Below are the code and all the weights of a small trained network. Each question names an input and a class and asks about switching units off, where a switched-off unit gives its printed mean instead of its output.

import numpy as np


def w(rows, s, z=0):
    codes = np.array(rows[::2]) - 128.0
    scale = np.full(codes.shape[1], s)
    scale[-1] = z or s
    return codes * scale


def f(y):
    return y / 2 * (1 + np.tanh(0.7978845608 * (y + 0.044715 * y**3)))


def log_softmax(a):
    a = a - a.max(-1, keepdims=True)
    return a - np.log(np.exp(a).sum(-1, keepdims=True))


def net(x, mask):
    res = np.array(x, float).reshape(1, 8) / 4 @ E
    y = f(res @ A[0][:, :-1].T + A[0][:, -1])
    res = res + np.where(mask, y, B[0][:, -1]) @ B[0][:, :-1]
    return log_softmax(res[-1] @ U[:, :-1].T + U[:, -1])


A, B = {}, {}
E = w([
[176,159,233,122],'x0',
[93,84,192,101],'x1',
[17,118,124,125],'x2',
[123,110,101,144],'x3',
[98,184,157,181],'x4',
[126,27,112,193],'x5',
[100,158,76,198],'x6',
[193,129,162,254],'x7',
],0.0078)
A[0] = w([
[49,150,135,86,103],'neuron 0',
[160,73,122,57,183],'neuron 1',
[195,93,160,177,251],'neuron 2',
[42,76,69,161,125],'neuron 3',
[106,180,115,160,179],'neuron 4',
[136,187,139,234,196],'neuron 5',
[76,81,63,125,84],'neuron 6',
[186,134,209,118,226],'neuron 7',
[43,80,189,135,120],'neuron 8',
[127,83,91,92,115],'neuron 9',
[167,141,79,11,124],'neuron 10',
[136,142,126,90,116],'neuron 11',
[150,38,155,158,204],'neuron 12',
[167,125,72,167,254],'neuron 13',
[112,195,127,54,139],'neuron 14',
[187,196,124,153,220],'neuron 15',
[47,120,96,176,203],'neuron 16',
[130,196,87,116,219],'neuron 17',
[144,185,185,125,101],'neuron 18',
[92,139,213,93,97],'neuron 19',
[178,77,162,145,239],'neuron 20',
[75,173,213,84,91],'neuron 21',
[240,141,119,116,167],'neuron 22',
[83,173,80,100,90],'neuron 23',
[171,69,97,62,169],'neuron 24',
],0.012,0.0044)
B[0] = w([
[82,91,139,124,187],'neuron 0',
[123,154,99,90,203],'neuron 1',
[246,157,90,142,242],'neuron 2',
[126,37,138,127,218],'neuron 3',
[109,113,139,210,179],'neuron 4',
[135,80,158,199,254],'neuron 5',
[93,77,146,80,189],'neuron 6',
[211,155,174,92,223],'neuron 7',
[147,103,196,58,186],'neuron 8',
[120,72,81,123,169],'neuron 9',
[52,213,28,92,222],'neuron 10',
[134,173,82,114,144],'neuron 11',
[247,89,98,124,217],'neuron 12',
[195,114,139,142,220],'neuron 13',
[41,171,99,144,199],'neuron 14',
[139,191,115,171,217],'neuron 15',
[135,27,172,197,217],'neuron 16',
[124,164,68,203,196],'neuron 17',
[116,123,159,133,172],'neuron 18',
[123,167,196,102,178],'neuron 19',
[253,127,158,101,215],'neuron 20',
[75,193,168,134,193],'neuron 21',
[134,156,47,146,209],'neuron 22',
[35,97,101,133,178],'neuron 23',
[144,129,81,130,203],'neuron 24',
],0.0061,0.009)
U = w([
[123,154,102,172,217],'0',
[46,135,142,214,3],'1',
[75,209,224,88,94],'2',
[174,136,108,88,92],'3',
[61,5,151,114,153],'4',
[143,129,89,160,245],'5',
[39,182,13,81,3],'6',
[154,170,97,76,184],'7',
],0.011,0.0025)

Each question gives the input, the list of numbers given to net, and the class t.
The units are the neurons (one row each of A and B). Each row of codes is followed by its name. A weight is (code - 128) times the scale printed after its matrix; where a second scale follows, it is the last column's (A, B and U).
mask holds one flag per neuron, in row order. A switched-off neuron (its flag False) gives its mean, the last column of its row in B, instead of its output. The means were averaged over made-up inputs and are rounded, as every weight is.
A unit's drop is (log p(t) with every unit on - log p(t) with that unit switched off) / (log p(t) with every unit on - log p(t) with every unit switched off).
The circuit of an input: a set's keep is (log p(t) with only the set's units on - log p(t) with every unit switched off) / (log p(t) with every unit on - log p(t) with every unit switched off). Starting from the 12 units with the biggest drops (on a tie, the unit counted first), units are removed one at a time, each time the one whose removal leaves the highest keep (on an exact tie, the one counted first), for as long as the keep stays at least 0.8.
units of the circuit, in order: the units of the circuit, biggest drop first
k most important neurons: the k neurons with the biggest drops, biggest first
drop of u: that unit's drop, to one decimal
input [1,3,-4,-4,0,-7,-4,-3], class 6: units of the circuit, in order : (neuron 10; neuron 14)
input [0,4,4,-7,2,8,2,8], class 4: units of the circuit, in order : (neuron 16; neuron 8)
input [7,3,6,6,-2,4,-8,-2], class 2: units of the circuit, in order : (neuron 19; neuron 21)
input [6,-5,1,5,0,-7,-7,-5], class 6: units of the circuit, in order : (neuron 10)
input [5,7,8,4,4,1,4,2], class 4: units of the circuit, in order : (neuron 16; neuron 8)
input [-2,-4,-1,2,5,5,-3,-8], class 6: 2 most important neurons : (neuron 5; neuron 10)
input [1,3,8,0,1,-3,-7,-5], class 2: 4 most important neurons : (neuron 19; neuron 8; neuron 21; neuron 22)
input [-3,4,-4,-4,8,-5,3,4], class 1: drop of neuron 12 : 0.2
input [-7,-4,-2,1,0,-1,-7,-1], class 6: drop of neuron 13 : 0.0
input [3,6,-4,-2,3,-5,6,2], class 2: drop of neuron 12 : 0.2
input [-4,4,-2,0,0,0,-4,5], class 3: drop of neuron 12 : 0.1
